Below is a small trained network, with its code and all its weights. Each question gives an input and a target symbol and asks what happens when units are switched off, that is, made to give their printed mean instead of their output.

import numpy as np


def w(rows, s, z=0):
    codes = np.array(rows[::2]) - 128.0
    scale = np.full(codes.shape[1], s)
    scale[-1] = z or s
    return codes * scale


def f(y):
    return y / 2 * (1 + np.tanh(0.7978845608 * (y + 0.044715 * y**3)))


def softmax(a):
    e = np.exp(a - a.max(-1, keepdims=True))
    return e / e.sum(-1, keepdims=True)


def log_softmax(a):
    a = a - a.max(-1, keepdims=True)
    return a - np.log(np.exp(a).sum(-1, keepdims=True))


def net(x, mask):
    ids = ['ΘΩαγδεηλμστφψ'.index(c) for c in x.split()]
    T = len(ids)
    res = E[ids] + P[:T]
    u = 0
    for l in range(2):
        r = res
        for j in range(3):
            rows = slice(2 * j, 2 * j + 2)
            q, k, v = (r @ M[l][rows].T for M in (Q, K, V))
            z = softmax(np.where(np.tri(T) > 0, q @ k.T / 2**0.5, -1e9)) @ v
            o = O[l][rows]
            res = res + np.where(mask[u + j], z, o[:, -1]) @ o[:, :-1]
        u += 3
        y = f(res @ A[l][:, :-1].T + A[l][:, -1])
        res = res + np.where(mask[u : u + 4], y, B[l][:, -1]) @ B[l][:, :-1]
        u += 4
    return log_softmax(res[-1] @ U[:, :-1].T + U[:, -1])


Q, K, V, O, A, B = {}, {}, {}, {}, {}, {}
E = w([
[124,91,45,135],'Θ',
[174,56,190,174],'Ω',
[93,120,67,111],'α',
[121,124,126,212],'γ',
[126,148,155,118],'δ',
[139,172,255,42],'ε',
[150,60,143,214],'η',
[115,135,122,122],'λ',
[108,150,108,129],'μ',
[145,122,157,169],'σ',
[120,166,198,69],'τ',
[156,64,145,218],'φ',
[82,116,102,45],'ψ',
],0.015)
P = w([
[4,119,121,90],'0',
[176,99,100,93],'1',
[103,85,241,130],'2',
[88,138,69,73],'3',
[61,151,197,145],'4',
[170,137,110,122],'5',
[75,127,171,131],'6',
[154,153,101,118],'7',
[92,91,206,125],'8',
[156,181,124,148],'9',
[84,106,194,136],'10',
],0.014)
Q[0] = w([
[18,151,131,206],'L0H0',
[116,185,2,142],'L0H0',
[208,181,124,123],'L0H1',
[105,122,162,181],'L0H1',
[184,84,141,169],'L0H2',
[120,39,123,49],'L0H2',
],0.0075)
K[0] = w([
[73,175,112,168],'L0H0',
[252,153,175,122],'L0H0',
[161,78,83,214],'L0H1',
[31,118,183,101],'L0H1',
[178,2,117,182],'L0H2',
[99,144,145,187],'L0H2',
],0.0086)
V[0] = w([
[23,83,16,62],'L0H0',
[79,238,98,168],'L0H0',
[221,85,118,240],'L0H1',
[86,86,194,60],'L0H1',
[202,44,113,89],'L0H2',
[146,164,117,2],'L0H2',
],0.0083)
O[0] = w([
[93,226,117,156,254],'L0H0',
[103,130,255,37,127],'L0H0',
[60,112,56,126,10],'L0H1',
[192,73,150,232,238],'L0H1',
[117,163,15,71,107],'L0H2',
[200,103,165,55,125],'L0H2',
],0.0069,0.0065)
A[0] = w([
[254,169,132,122,154],'L0N0',
[126,159,136,25,209],'L0N1',
[138,41,97,109,67],'L0N2',
[245,206,182,213,253],'L0N3',
],0.0094,0.0053)
B[0] = w([
[42,151,2,223,156],'L0N0',
[116,97,30,174,148],'L0N1',
[129,232,162,156,125],'L0N2',
[129,100,100,39,247],'L0N3',
],0.009,0.016)
Q[1] = w([
[46,21,199,71],'L1H0',
[119,149,164,76],'L1H0',
[105,90,196,136],'L1H1',
[140,215,53,254],'L1H1',
[54,61,90,48],'L1H2',
[65,229,121,83],'L1H2',
],0.0087)
K[1] = w([
[40,148,175,240],'L1H0',
[66,122,98,104],'L1H0',
[29,136,72,111],'L1H1',
[254,218,101,100],'L1H1',
[74,140,202,88],'L1H2',
[241,78,74,85],'L1H2',
],0.0097)
V[1] = w([
[167,53,5,41],'L1H0',
[68,228,158,56],'L1H0',
[230,240,146,87],'L1H1',
[2,167,57,166],'L1H1',
[140,223,40,93],'L1H2',
[211,54,60,122],'L1H2',
],0.0098)
O[1] = w([
[212,123,199,117,133],'L1H0',
[110,76,155,255,163],'L1H0',
[141,104,167,96,3],'L1H1',
[117,199,142,167,224],'L1H1',
[177,129,142,245,42],'L1H2',
[155,83,134,138,13],'L1H2',
],0.01,0.0064)
A[1] = w([
[154,47,56,189,175],'L1N0',
[126,159,155,150,2],'L1N1',
[60,134,144,166,54],'L1N2',
[141,254,187,86,87],'L1N3',
],0.0075,0.0062)
B[1] = w([
[92,220,81,41,177],'L1N0',
[162,181,77,104,92],'L1N1',
[185,55,161,131,255],'L1N2',
[135,2,75,163,180],'L1N3',
],0.0081,0.0034)
U = w([
[176,134,37,85,253],'Θ',
[142,65,185,41,77],'Ω',
[66,103,138,90,8],'α',
[97,74,152,53,65],'γ',
[134,138,171,126,86],'δ',
[169,1,127,60,35],'ε',
[113,81,178,48,60],'η',
[102,94,193,74,79],'λ',
[106,140,106,78,15],'μ',
[179,123,215,112,171],'σ',
[122,136,204,108,115],'τ',
[110,88,186,68,103],'φ',
[144,212,132,10,183],'ψ',
],0.0083,0.0054)

Each question gives the input, a string of symbols that net reads in full, and the target symbol t.
The units are the heads (2 rows each of Q, K, V and O) and the neurons (one row each of A and B). Each row of codes is followed by its name. A weight is (code - 128) times the scale printed after its matrix; where a second scale follows, it is the last column's (O, A, B and U).
mask holds one flag per unit, layer by layer, with each layer's heads first. A switched-off unit (its flag False) gives its mean, the last column of its rows in O or B, instead of its output. The means were averaged over made-up inputs and are rounded, as every weight is.
A unit's drop is (log p(t) with every unit on - log p(t) with that unit switched off) / (log p(t) with every unit on - log p(t) with every unit switched off).
The circuit of an input: a set's keep is (log p(t) with only the set's units on - log p(t) with every unit switched off) / (log p(t) with every unit on - log p(t) with every unit switched off). Starting from the 12 units with the biggest drops (on a tie, the unit counted first), units are removed one at a time, each time the one whose removal leaves the highest keep (on an exact tie, the one counted first), for as long as the keep stays at least 0.8.
circuit, biggest first: the units of the circuit, biggest drop first
top k neurons in layer l: the k neurons of layer l with the biggest drops, biggest first
heads that matter: for each layer, one digit per head in row order, 1 if its drop is at least 0.15 and else 0, layers parted by /
input ψ φ λ Θ γ, target σ: circuit, biggest first : (L0H0, L1H2)
input γ τ ψ ε γ ε μ ε Ω λ τ, target α: heads that matter : 101 / 100
input ε ψ λ, target ε: circuit, biggest first : (L0H1, L1H1)
input ψ σ δ Ω ε α ψ η δ, target σ: circuit, biggest first : (L0H0, L1H2, L0N0)
input ψ ψ Ω ψ ψ ψ μ, target σ: heads that matter : 100 / 101
input Ω ε τ ψ φ, target ψ: circuit, biggest first : (L0N3, L1H0, L0H0)
input τ φ τ, target Ω: circuit, biggest first : (L0N3, L0H1, L1H1)
input Ω ε ε δ α ψ τ δ δ, target ψ: circuit, biggest first : (L0N3, L1H0, L0H1)
input γ λ Ω η λ, target α: circuit, biggest first : (L1H0, L0H2, L0H0, L0N3)
input ψ ψ Θ Ω γ δ ψ ψ ε, target σ: circuit, biggest first : (L1H2, L0H0)
input ψ ψ ψ σ λ σ μ τ δ δ δ, target σ: circuit, biggest first : (L1H2, L1H0, L0H0, L0N0)
input γ Ω λ ψ Ω, target α: circuit, biggest first : (L1H0, L0N3, L0H2, L0H0)
input Ω α γ, target ψ: circuit, biggest first : (L1H0, L0H0)
input Ω ε μ, target ψ: circuit, biggest first : (L1H0, L0N3, L0H0)
input γ ψ φ ε ε Θ α ψ λ τ, target Θ: top 2 neurons in layer 0 : (L0N1, L0N3)
input ε λ Θ σ η, target ε: top neuron in layer 0 : (L0N3)
input ψ δ ψ γ Θ, target σ: heads that matter : 101 / 101
input ψ η λ Ω σ, target σ: heads that matter : 101 / 101
input ψ α μ Θ η, target σ: top neuron in layer 0 : (L0N1)
input η λ μ ε δ, target Θ: top neuron in layer 1 : (L1N3)
input Ω τ ε Θ γ, target ψ: heads that matter : 011 / 100
input η τ ε λ σ λ ψ Θ Ω, target Θ: heads that matter : 011 / 110
input ψ Ω δ ε φ, target σ: top 2 neurons in layer 0 : (L0N1, L0N0)
input α Θ ψ α λ α ψ τ, target Θ: top 3 neurons in layer 0 : (L0N3, L0N1, L0N0)
